What each symbol does to the items:
φ: kosu->poze, letu->tisu, lana->rase, lino->gate, lote->kudu, lafe->vudo, fimi->matu, sefo->mibe, dole->lafe, zanu->nago, dusa->rali, nisa->kosu, sego->tipu, buro->luve, zira->kaza, dade->suri, gate->budu, mibe->geti, pida->zeza, rase->zuko, sifi->teso, rali->rofi, kudu->baro, dabu->muri, fudu->bike, mudu->guvo, daro->side, vudo->fivo, file->koso, kola->daro, lona->sebu, diro->suba, muri->dase, tiso->pogu, zeza->zogu, koso->mudu, pubu->tebu, teso->zanu, lada->zezi, tisu->dusa, kema->buvo, bana->vive, tika->zasi, baro->lola, luve->tifa, voti->guda, buvo->fimi, ruvo->zono, mezo->gani, tifa->rezu, gevo->tege, bise->dole, pogu->pera, guda->mime, lazo->nete, nete->fivi, noti->lana, suba->noti, zofu->lote, matu->dabu, bike->lona, zasi->vasu, vasu->bise, tebu->zira, pera->sego, mafa->kepo, nede->tiso, fivi->lino, zumu->mafa, zono->dafe, zuko->vifi, gani->gevo, tege->file, fivo->pubu, putu->zare, budu->diro, zezi->gita, kaza->sere, tipu->ruvo, gita->dade, rofi->lada, nago->voti, mime->bana, denu->nisa, lola->kola, suri->vave, vifi->pida, guvo->zumu, dafe->zofu, sebu->nede, zare->lazo, geki->mezo, kepo->buro, rezu->letu, geti->putu, dase->geki, sere->sefo, zogu->tika, side->sifi, vave->kema, vive->denu, poze->fudu
θ: kosu->gevo, letu->nete, lana->nisa, lino->voti, lote->rali, lafe->tipu, fimi->zeza, sefo->lola, dole->sego, zanu->buvo, dusa->lino, nisa->gani, sego->luve, buro->geti, zira->lote, dade->lana, gate->guda, mibe->kola, pida->bike, rase->kosu, sifi->vave, rali->gate, kudu->rofi, dabu->tika, fudu->file, mudu->zira, daro->dade, vudo->ruvo, file->pubu, kola->gita, lona->mudu, diro->bana, muri->zasi, tiso->mafa, zeza->lona, koso->tebu, pubu->dafe, teso->kema, lada->diro, tisu->fivi, kema->vifi, bana->dase, tika->nede, baro->lada, luve->putu, voti->matu, buvo->pida, ruvo->rezu, mezo->dole, tifa->zare, gevo->vudo, bise->pera, pogu->kepo, guda->dabu, lazo->teso, nete->zanu, noti->denu, suba->vive, zofu->dusa, matu->zogu, bike->koso, zasi->tiso, vasu->pogu, tebu->zofu, pera->buro, mafa->sefo, nede->zumu, fivi->nago, zumu->sere, zono->letu, zuko->poze, gani->lafe, tege->fivo, fivo->zono, putu->side, budu->mime, zezi->suba, kaza->kudu, tipu->tifa, gita->noti, rofi->budu, nago->fimi, mime->muri, denu->mezo, lola->zezi, suri->rase, vifi->fudu, guvo->kaza, dafe->tisu, sebu->guvo, zare->sifi, geki->bise, kepo->mibe, rezu->lazo, geti->daro, dase->vasu, sere->baro, zogu->sebu, side->suri, vave->zuko, vive->geki, poze->tege
π: kosu->vudo, letu->zanu, lana->gani, lino->matu, lote->gate, lafe->tifa, fimi->lona, sefo->zezi, dole->luve, zanu->pida, dusa->voti, nisa->lafe, sego->putu, buro->daro, zira->rali, dade->nisa, gate->dabu, mibe->gita, pida->koso, rase->gevo, sifi->zuko, rali->guda, kudu->budu, dabu->nede, fudu->pubu, mudu->lote, daro->lana, vudo->rezu, file->dafe, kola->noti, lona->zira, diro->dase, muri->tiso, tiso->sefo, zeza->mudu, koso->zofu, pubu->tisu, teso->vifi, lada->bana, tisu->nago, kema->fudu, bana->vasu, tika->zumu, baro->diro, luve->side, voti->zogu, buvo->bike, ruvo->lazo, mezo->sego, tifa->sifi, gevo->ruvo, bise->buro, pogu->mibe, guda->tika, lazo->kema, nete->buvo, noti->mezo, suba->geki, zofu->lino, matu->sebu, bike->tebu, zasi->mafa, vasu->kepo, tebu->dusa, pera->geti, mafa->lola, nede->sere, fivi->fimi, zumu->baro, zono->nete, zuko->tege, gani->tipu, tege->zono, fivo->letu, putu->suri, budu->muri, zezi->vive, kaza->rofi, tipu->zare, gita->denu, rofi->mime, nago->zeza, mime->zasi, denu->dole, lola->suba, suri->kosu, vifi->file, guvo->kudu, dafe->fivi, sebu->kaza, zare->vave, geki->pera, kepo->kola, rezu->teso, geti->dade, dase->pogu, sere->lada, zogu->guvo, side->rase, vave->poze, vive->bise, poze->fivo
η: kosu->tifa, letu->vifi, lana->sego, lino->lona, lote->matu, lafe->side, fimi->tebu, sefo->bana, dole->daro, zanu->file, dusa->zeza, nisa->luve, sego->dade, buro->noti, zira->voti, dade->dole, gate->sebu, mibe->vive, pida->dafe, rase->tipu, sifi->gevo, rali->zogu, kudu->dabu, dabu->kaza, fudu->letu, mudu->lino, daro->mezo, vudo->sifi, file->nete, kola->geki, lona->dusa, diro->tiso, muri->sere, tiso->lada, zeza->zofu, koso->fivi, pubu->zanu, teso->tege, lada->zasi, tisu->pida, kema->fivo, bana->mafa, tika->kudu, baro->muri, luve->lana, voti->mudu, buvo->pubu, ruvo->vave, mezo->geti, tifa->rase, gevo->zare, bise->kola, pogu->zezi, guda->guvo, lazo->poze, nete->fudu, noti->pera, suba->pogu, zofu->fimi, matu->zira, bike->tisu, zasi->baro, vasu->lola, tebu->nago, pera->gita, mafa->diro, nede->rofi, fivi->bike, zumu->budu, zono->kema, zuko->ruvo, gani->putu, tege->lazo, fivo->teso, putu->nisa, budu->nede, zezi->vasu, kaza->guda, tipu->suri, gita->bise, rofi->tika, nago->koso, mime->zumu, denu->buro, lola->dase, suri->lafe, vifi->zono, guvo->gate, dafe->buvo, sebu->rali, zare->kosu, geki->mibe, kepo->suba, rezu->zuko, geti->denu, dase->sefo, sere->mime, zogu->lote, side->gani, vave->vudo, vive->kepo, poze->rezu
χ: kosu->zuko, letu->dafe, lana->suri, lino->rali, lote->kaza, lafe->gevo, fimi->voti, sefo->kepo, dole->gani, zanu->fivi, dusa->lote, nisa->rase, sego->lafe, buro->sego, zira->guvo, dade->side, gate->rofi, mibe->buro, pida->fimi, rase->vave, sifi->lazo, rali->kudu, kudu->sere, dabu->mime, fudu->pida, mudu->sebu, daro->putu, vudo->tege, file->bike, kola->geti, lona->zogu, diro->zezi, muri->bana, tiso->vasu, zeza->matu, koso->lona, pubu->koso, teso->nete, lada->lola, tisu->zofu, kema->zanu, bana->suba, tika->muri, baro->sefo, luve->tipu, voti->gate, buvo->nago, ruvo->fivo, mezo->nisa, tifa->ruvo, gevo->poze, bise->mezo, pogu->bise, guda->budu, lazo->letu, nete->tisu, noti->dade, suba->gita, zofu->zira, matu->guda, bike->zeza, zasi->dase, vasu->geki, tebu->mudu, pera->dole, mafa->pogu, nede->zasi, fivi->dusa, zumu->tiso, zono->pubu, zuko->kema, gani->kosu, tege->fudu, fivo->file, putu->tifa, budu->lada, zezi->kola, kaza->zumu, tipu->vudo, gita->daro, rofi->baro, nago->lino, mime->diro, denu->lana, lola->mibe, suri->sifi, vifi->buvo, guvo->nede, dafe->tebu, sebu->tika, zare->rezu, geki->denu, kepo->pera, rezu->zono, geti->luve, dase->vive, sere->mafa, zogu->dabu, side->zare, vave->teso, vive->noti, poze->vifi
τ: kosu->zare, letu->fudu, lana->luve, lino->mudu, lote->zogu, lafe->suri, fimi->zofu, sefo->dase, dole->dade, zanu->pubu, dusa->lona, nisa->putu, sego->lana, buro->denu, zira->matu, dade->sego, gate->guvo, mibe->geki, pida->tisu, rase->tifa, sifi->vudo, rali->sebu, kudu->tika, dabu->kudu, fudu->nete, mudu->voti, daro->dole, vudo->vave, file->zanu, kola->bise, lona->lino, diro->mafa, muri->baro, tiso->diro, zeza->dusa, koso->nago, pubu->buvo, teso->fivo, lada->tiso, tisu->bike, kema->zono, bana->sefo, tika->rofi, baro->zasi, luve->nisa, voti->zira, buvo->dafe, ruvo->zuko, mezo->daro, tifa->kosu, gevo->sifi, bise->gita, pogu->suba, guda->kaza, lazo->tege, nete->file, noti->buro, suba->kepo, zofu->zeza, matu->lote, bike->fivi, zasi->lada, vasu->zezi, tebu->fimi, pera->noti, mafa->bana, nede->budu, fivi->koso, zumu->mime, zono->vifi, zuko->rezu, gani->side, tege->teso, fivo->kema, putu->gani, budu->zumu, zezi->pogu, kaza->dabu, tipu->rase, gita->pera, rofi->nede, nago->tebu, mime->sere, denu->geti, lola->vasu, suri->tipu, vifi->letu, guvo->guda, dafe->pida, sebu->gate, zare->gevo, geki->kola, kepo->vive, rezu->poze, geti->mezo, dase->lola, sere->muri, zogu->rali, side->lafe, vave->ruvo, vive->mibe, poze->lazo

The rows follow the links: the fewer symbols apart two items are, the more alike their rows tend to be.

Each row is also shifted at random along 4 hidden directions that mean nothing.

Some items, each with a row of numbers:
sego	[ -67   14   11  -11   -4    8   -2   50  -37   10   32   -9    4   20  -46  -13   18   30  -35    2 -102   13  -47    4   30    0    0]
geti	[  40    1   20   -7   10   47   -9   21  -10   14   31  -14   -8   17  -24   -1   23   15  -32   11  -82  -13  -33   13   22   -6    4]
noti	[  15  -21   35  -55   13  -16  -14   15   -6    9   37   -5  -13   17  -29  -15    8   -7  -26   -1  -80   -3  -40   12   42  -11  -13]
sifi	[ -13   26  -19   -9  -28   -9   33   32  -27   17   17   23   31   13  -29    3    6   48  -19  -18  -59   30  -29  -29   20   30   13]
tipu	[  54   78  -10  -17   -1   33   21   12   15   53   25  -13   32   22   -3    5   32   42  -42   13  -63   24  -15   12   44    7   57]
letu	[  17   35  -41    8  -32  -23   42   -3    3   13  -15   30   40   -4   11   14   -7   35    8  -20   34   34   16  -35   -4   36   26]
daro	[  14   45   10  -21   12   15   -6   30   -7   29   29  -29    6   23  -23  -12   26   19  -42   17  -85   14  -29   27   43  -12   26]
zeza	[ -24  -37  -16   32  -13   13   11  -31   11  -23  -27   28   -4  -23   26   20  -17  -10   38  -14   80  -20   32  -31  -49   16  -14]
zanu	[  -6   -7  -31    2  -31   -8   41  -25   16    2  -17   47   25  -12   18   24  -13   20   22  -27   49   11   19  -48  -20   38    9]
rofi	[ -26   -1   10   29   28   26  -31  -23   20  -11  -21  -36  -28  -11   30   -2    1  -40   14   27   57  -27   32   37  -22  -33   -1]
lazo	[ 149   -2  -24  -31  -34  -24   49  -14   15   16    3   56   35   -1    3   20   -9   31    8  -34   10   23    0  -52    6   43   13]
zira	[ -25  -15   -7   -6    1  -49   -1  -31   21  -15  -27    5   -5  -17   28   -2  -25  -31   32   -7   85    4   34   -1  -16   -5  -11]
gevo	[ 163   36  -22  -15  -22  -15   30   13   -4   22    9   19   33    9  -10    5    6   39  -14  -13  -30   33  -11  -21   21   26   24]
tika	[ -27   67  -14   50   26  -53  -41   24  -18  -15  -42  -76   -4   -4   16  -34   -9  -26    6   34   65   30   37   67  -12  -43    9]
fivi	[ -20   16  -26  -29  -16  -80   24  -30   27    7  -23   24   25  -12   28    3  -27   -8   24  -21   78   35   32  -16    5   16   12]
dabu	[ -15   -8   13   18   27   61  -19  -54   52    3  -18  -21  -25  -12   48   16    7  -39   15   27   68  -45   40   26  -22  -25   14]
zofu	[ -26   73  -38   34   -1  -22    8  -15   20   14  -40  -24   25   -9   40    0   -3    2   11   14   85   30   49   21  -12   -5   39]
ruvo	[  11   24  -19  -31  -28  -15   39    7    0   28   17   36   35   11  -12   11    4   42  -17  -23  -40   29  -18  -33   27   34   22]
pida	[ -27  -44  -22   29  -30   44   36  -36   14  -12  -17   57    6  -21   23   36  -12   15   33  -26   61  -24   23  -60  -49   37   -8]
zasi	[  33  -52   37  -20   31  -12  -40  -23   18  -23   -3  -19  -42   -7   12  -12  -11  -58   16   13   24  -34    6   29   -4  -35  -34]
file	[ -56   -8  -29   25  -32   44   42  -23   14    6  -10   46   21  -10   16   35    1   32   17  -20   35   -6   16  -52  -30   41   15]
dade	[ -38   61   11  -44   13  -12   -3   29    0   42   34  -29   17   30  -24  -17   25   20  -48   15  -93   29  -33   35   64  -14   35]
tege	[  19   58  -55   91  -41   42   36   49  -52   -3  -17    8   40   -2  -17   12   12   74   -7   -7  -10   30    0  -32  -36   36   23]
vudo	[  87   72  -33   22  -20   30   32   22   -9   32    6    2   39   11   -6   10   22   55  -25   -1  -35   29   -7  -11   11   24   45]
rezu	[   2   -8   -9  -55  -30   -9   47  -16   20   28   24   60   31    6   -5   21    0   34   -6  -34  -33   15  -17  -51   26   41   15]
dusa	[   9   31  -34   65   -6    1    2  -10   -3  -14  -43  -13    9  -18   30    5   -9    0   26    8   91    8   45    4  -43    0   11]
lona	[-106   46  -20   -1    4  -38    3  -22   28   11  -26  -14   16   -6   34   -2   -9  -13   12    8   72   23   39   17    0   -7   26]
mibe	[ 106  -53   41  -12   21   63  -25   -6    6   -7   27   -5  -36    5  -11    2   15  -18  -12   12  -53  -49  -25   10    2  -18  -21]
geki	[  40  -56   39  -12   15   31  -25   15  -18  -16   28   -5  -34    6  -29   -7    8  -14  -13    4  -68  -35  -36    5    6  -14  -34]
matu	[   3  -37    5  -25    6  -21    1  -58   50   -6  -19   20  -11  -16   42   13  -21  -42   34   -6   89  -20   38   -9  -14   -3   -6]
tisu	[  10   96  -54   37  -16  -72   19   12   -7   10  -44  -19   46   -6   22  -10  -13   19   12    2   80   65   44   12   -7    7   38]
tebu	[   1   16  -30   32  -13  -12   15  -22   13   -7  -35    9   15  -17   29   12  -12   -1   27   -6   85   12   39  -13  -32   11   10]
mime	[ -18   16   11   18   33  -23  -43   -1    3  -15  -20  -55  -24   -3   15  -21   -4  -43    6   28   42   -4   22   55   -5  -42   -7]
koso	[  14   -7  -33   61  -20   43   22  -23    6  -15  -33   24    9  -23   31   27   -7   11   32   -6   80  -14   39  -29  -55   23    4]
dole	[   4  -56   10   51  -20   26  -11   75  -93  -45   19   11  -18    3  -69  -12    0   33   -8  -16  -96  -12  -55  -28  -28   14  -56]
tifa	[  22   16   -1  -66  -16  -43   28   10    2   31   31   27   28   17  -23   -2    3   27  -25  -21  -65   31  -32  -20   51   21   14]
lafe	[  71   48  -13   29   -9   54   14   36  -24   20   18  -10   19   17  -21    4   27   49  -31    9  -68   10  -22   -1    9   11   28]

Complete each set of four: the symbols that take the first to the second take the third to the fourth, perhaps in another order.
Answer with the item's name.
A [ -21   45  -22  -21  -25   -6   38   17   -2   33   16   23   40   12  -14    9   12   48  -23  -15  -45   34  -17  -23   30   29   33]
B [ -38   59  -40  -15  -32  -56   41    9    0   26   -6   23   52    4    2    3   -5   40   -5  -20   11   56    7  -23   19   32   32]
C [  39   24  -16    8    9  -23   -2  -43   42    6  -33   -9    6  -14   45    5  -12  -26   23    7   99    5   50   14  -14   -8   19]
D guda

A [ -11   21  -13   63   15   14  -22   -8    1  -18  -37  -38  -14  -14   27   -4   -3  -22   21   24   77   -9   40   30  -39  -24    2]
B [  23  -37   51  -74   38  -45  -38  -22   31    1   20  -23  -35    9    2  -19   -6  -61   -5   13  -17  -18  -12   39   40  -39  -21]
C [  95   -3  -14   66  -23   44    5   66  -77  -24    7    3    3    4  -47   -3   11   48  -14   -6  -70    2  -36  -23  -28   18  -18]
D fivo

A [ -40   -9    6   98   23   55  -48   28  -43  -45  -28  -55  -38  -12   -3  -15    4  -20   12   33   25  -33   13   39  -57  -34  -27]
B [  -9   -3    7   78   26   41  -44   13  -24  -35  -27  -53  -34  -13    9  -12    2  -28   13   32   39  -28   22   40  -46  -36  -19]
C [  40   22   12  -34    3   28    8   12    6   31   34    0    9   20  -17    3   22   24  -35    5  -80    1  -30    4   41    4   23]
D lana

A [ -64   13  -34  -22  -40  -68   44    8  -11    8   -5   45   39   -2   -8    5  -19   31    9  -35   11   45   -1  -45    9   38    5]
B [ -61   53  -47   37  -20  -91   11   25  -31  -15  -43   -8   33  -10    6  -17  -26   11   21   -9   72   57   30   -2  -18    9    4]
C [ -54   43  -45   44  -29  -31   28   13  -19   -5  -29   12   34  -10    8    3  -11   30   17  -14   53   37   24  -22  -24   25   15]
D lona

A [ -24  -78   13   31    4   43  -12  -41   16  -37  -21   19  -34  -24   26   20  -15  -35   39   -5   72  -54   25  -19  -56   -1  -35]
B [ -43  -21    4  -18   14 -109  -25   -3   -7  -32  -26  -17  -14  -12    7  -29  -37  -49   30   -6   69   20   21   21   -3  -21  -33]
C [ 121  -31   27   32   25   16  -46   22  -29  -32   -2  -38  -39   -2  -14  -21    1  -29    1   19  -15  -29   -9   33  -19  -33  -34]
D pogu

A [ -24   30  -20    7  -27   42   38   17  -11   25   18   27   32   10  -15   16   20   55  -23  -11  -54   14  -21  -31    9   32   29]
B [ -10  -31  -30   20  -42    2   46   -3  -15  -12  -10   61   23  -14   -4   24  -16   35   23  -38   24    7    2  -70  -32   49  -11]
C [   8    8   -1   44   22   55  -20  -39   33   -4  -29  -28  -18  -15   45   13    5  -30   18   27   78  -34   45   26  -36  -24   14]
D baro

A [ -43  -66   46  -39   31  -28  -41  -13    8  -23   10  -14  -46   -4   -6  -18  -16  -59    9    6   -3  -32   -9   27    8  -32  -44]
B [  -4  -65   55  -29   33   55  -36  -23   24   -6   28  -11  -47    5   -2    1   12  -40   -7   15  -39  -58  -18   20    7  -29  -25]
C [ -77   38   -5  -32   15   12   11  -70   83   38  -13   -4   11   -4   63   20    5  -25    8   14   78   -7   49   18   13  -10   49]
D zogu

A [ -28   24   19    1   39  -28  -45   -2   10   -3  -13  -59  -21    2   14  -25   -2  -44    0   33   29   -1   18   63    9  -47    1]
B [   0   12   15   38   11  101  -15   33  -24    8   25  -25  -13   16  -24    4   38   26  -36   23  -90  -29  -32   17    0  -10   10]
C [  57  -57   -4   17  -38   46   31   23  -39  -16   21   58    6   -2  -37   21    3   45    1  -34  -60  -16  -37  -65  -24   43  -27]
D tisu

A [ -38   23  -31   18  -13  -35   17  -17   11   -3  -30    9   20  -13   26    5  -15    1   23   -9   76   21   36  -10  -19   12   13]
B [ -11   43  -27    2   -2  -35   12  -31   36   12  -31   -4   19   -9   41    6  -10  -11   20    2   89   22   45    7   -4    0   28]
C [ -62   -2  -16    0  -32   49   42    7   -7   18   22   46   25    6  -16   24   13   54  -13  -23  -53    2  -24  -51    4   42   16]
D lazo

A [  39  -50    2  -14  -31   50   38    0  -10    3   28   62    7    1  -23   26    5   38   -5  -32  -59  -17  -35  -64   -5   43  -10]
B [  86  -13  -21   47  -34   98   40    9  -17    3   10   43   15   -2  -10   33   18   58   -4  -17  -38  -21  -15  -56  -31   42    9]
C [  60  -21   43  -61   32  -25  -31   -5   17    7   26  -25  -26   12  -10  -18    2  -37  -17   13  -43  -12  -21   36   41  -33  -12]
D mibe

A [   1   18    1   -9  -10   84   27    1   13   37   32   18   17   16   -8   23   34   43  -33    1  -76  -12  -27  -21   20   20   33]
B [  23   39  -10  -76  -20  -65   36    5   14   41   27   28   41   19  -14   -2    0   30  -23  -22  -48   49  -23  -18   60   23   28]
C [ -23  -17    5    5  -18   72   20   21  -22   11   32   27    4   11  -30   16   23   44  -25  -10  -88  -16  -40  -33    2   25    2]
D zare

A [  27   40    0  -32   -6   62   29   -8   30   52   34   11   23   20    1   20   34   38  -37    3  -70   -2  -22   -8   37   16   49]
B [ -53   15  -18  -14  -31  -19   33   34  -31   12   20   31   32   12  -32    2    2   50  -18  -25  -63   34  -33  -35   21   34    6]
C [ 115   45   19   40   39   64  -44   14    2    8   -3  -73  -23    9    9  -14   29  -18  -23   51  -19  -22    5   67    1  -46   21]
D mibe

A [ -64    3    8   42   27   63  -27  -31   29   -5  -20  -34  -25  -10   36    8   11  -30   10   33   56  -38   34   33  -31  -29   10]
B [ -46   21    4  -30   25 -101  -28  -14   19   -5  -23  -36   -6   -4   22  -28  -24  -52   14   11   67   26   30   45   17  -33   -3]
C [ -84  -45   -3   64    3   42  -16  -13  -10  -38  -29   -1  -26  -21   16    9  -12  -20   33    4   62  -37   25   -6  -60   -4  -29]
D rali

A [-150  -11   35  -45    8   42   -3   19   -4   24   51    4   -6   25  -34   -1   27   16  -40    4 -119  -15  -53    2   43    0    4]
B [ -56  -49   28  -50   -6    4    5   22  -20    2   44   28   -8   16  -45   -3    6   14  -22  -20 -101  -11  -55  -24   30   13  -25]
C [-120   23  -32   17  -26    2   35   -9    5    9  -14   29   31   -7   13   18   -5   30    9  -16   35   18   16  -33  -15   30   20]
D pida

